Below are the code and all the weights of a small trained network. Each question names an input and a class and asks about switching units off, where a switched-off unit gives its printed mean instead of its output.

import numpy as np


def w(rows, s, z=0):
    codes = np.array(rows[::2]) - 128.0
    scale = np.full(codes.shape[1], s)
    scale[-1] = z or s
    return codes * scale


def f(y):
    return y / 2 * (1 + np.tanh(0.7978845608 * (y + 0.044715 * y**3)))


def log_softmax(a):
    a = a - a.max(-1, keepdims=True)
    return a - np.log(np.exp(a).sum(-1, keepdims=True))


def net(x, mask):
    res = np.array(x, float).reshape(1, 3) / 4 @ E
    y = f(res @ A[0][:, :-1].T + A[0][:, -1])
    res = res + np.where(mask, y, B[0][:, -1]) @ B[0][:, :-1]
    return log_softmax(res[-1] @ U[:, :-1].T + U[:, -1])


A, B = {}, {}
E = w([
[128,95,10,122,96,83,157,185,93,102,73],'x0',
[101,223,73,160,172,73,161,76,146,112,145],'x1',
[81,104,155,143,86,104,145,119,59,192,167],'x2',
],0.012)
A[0] = w([
[141,156,220,153,163,174,102,65,173,191,182,98],'N1',
[191,46,170,95,100,231,89,187,138,175,164,122],'N2',
[72,145,136,179,69,96,121,111,74,255,200,86],'N3',
[110,185,96,150,158,82,138,70,141,152,137,27],'N4',
[153,196,197,155,164,183,99,74,154,133,200,40],'N5',
[198,155,149,158,136,129,97,164,154,82,108,9],'N6',
[187,183,96,128,153,193,79,106,157,32,49,69],'N7',
[177,141,135,79,199,182,107,132,226,50,119,121],'N8',
[88,236,118,187,160,88,143,45,124,110,151,131],'N9',
[192,114,149,64,99,137,108,179,88,126,109,46],'N10',
[111,135,52,137,124,86,202,177,129,97,120,40],'N11',
[131,142,144,141,132,134,150,130,141,124,91,3],'N12',
[103,72,161,129,83,156,82,150,141,150,122,29],'N13',
],0.0077,0.0057)
B[0] = w([
[141,122,107,150,109,99,149,160,104,132,103,243],'N1',
[144,128,136,127,166,110,94,118,135,117,134,255],'N2',
[94,106,134,117,123,170,136,96,98,137,128,228],'N3',
[154,64,138,111,134,125,119,137,132,119,168,172],'N4',
[137,105,92,150,118,116,132,150,93,137,128,212],'N5',
[136,6,152,112,87,157,164,135,119,131,164,138],'N6',
[105,93,141,124,127,157,158,113,96,135,135,214],'N7',
[101,117,141,114,113,145,129,108,112,137,122,229],'N8',
[140,134,146,119,164,114,106,119,140,108,152,243],'N9',
[155,110,133,129,129,112,124,126,121,109,146,162],'N10',
[143,103,107,130,119,105,136,133,116,114,138,196],'N11',
[146,40,122,109,100,130,148,135,125,129,170,111],'N12',
[134,81,125,104,143,132,111,128,125,129,148,164],'N13',
],0.022,0.009)
U = w([
[201,115,175,100,200,95,56,105,161,86,229,105],'0',
[8,99,168,102,58,218,169,57,91,157,154,101],'1',
[198,109,66,190,39,56,165,220,95,135,91,117],'2',
[71,254,155,166,194,116,68,85,155,146,13,248],'3',
[132,162,161,151,75,127,133,138,254,180,118,91],'4',
[166,179,151,132,55,157,141,155,242,185,136,91],'5',
],0.0091,0.014)

Each question gives the input, the list of numbers given to net, and the class t.
The units are the neurons (one row each of A and B). Each row of codes is followed by its name. A weight is (code - 128) times the scale printed after its matrix; where a second scale follows, it is the last column's (A, B and U).
mask holds one flag per neuron, in row order. A switched-off neuron (its flag False) gives its mean, the last column of its row in B, instead of its output. The means were averaged over made-up inputs and are rounded, as every weight is.
A unit's drop is (log p(t) with every unit on - log p(t) with that unit switched off) / (log p(t) with every unit on - log p(t) with every unit switched off).
The circuit of an input: a set's keep is (log p(t) with only the set's units on - log p(t) with every unit switched off) / (log p(t) with every unit on - log p(t) with every unit switched off). Starting from the 12 units with the biggest drops (on a tie, the unit counted first), units are removed one at a time, each time the one whose removal leaves the highest keep (on an exact tie, the one counted first), for as long as the keep stays at least 0.8.
units of the circuit, in order: the units of the circuit, biggest drop first
most important unit: the unit with the biggest drop
k most important neurons: the k neurons with the biggest drops, biggest first
drop when u is switched off: that unit's drop, to one decimal
input [0,5,-7], class 1: units of the circuit, in order -> N7
input [-1,-3,1], class 3: 2 most important neurons -> N4; N9
input [7,-7,-6], class 0: 2 most important neurons -> N1; N2
input [-6,-3,-5], class 2: 3 most important neurons -> N1; N5; N3
input [-8,0,-8], class 1: 2 most important neurons -> N8; N7
input [1,-3,-2], class 3: 2 most important neurons -> N4; N9
input [-5,1,4], class 2: 3 most important neurons -> N1; N5; N8
input [1,1,3], class 3: 4 most important neurons -> N7; N8; N6; N4
input [7,5,8], class 1: 2 most important neurons -> N3; N1
input [7,4,7], class 1: 3 most important neurons -> N3; N1; N5
input [4,-2,6], class 1: 2 most important neurons -> N3; N1
input [6,-1,7], class 1: 2 most important neurons -> N3; N1
input [5,-6,-3], class 0: 3 most important neurons -> N1; N2; N5
input [5,-7,6], class 0: most important unit -> N2
input [-7,5,-4], class 2: 3 most important neurons -> N1; N5; N2
input [5,6,7], class 1: 2 most important neurons -> N3; N2
input [2,-3,3], class 3: drop when N4 is switched off -> 0.2
input [6,8,6], class 0: drop when N9 is switched off -> 0.4
input [2,2,2], class 3: drop when N1 is switched off -> 0.2
input [-2,-2,1], class 3: drop when N4 is switched off -> 0.1
input [5,8,3], class 0: units of the circuit, in order -> N9
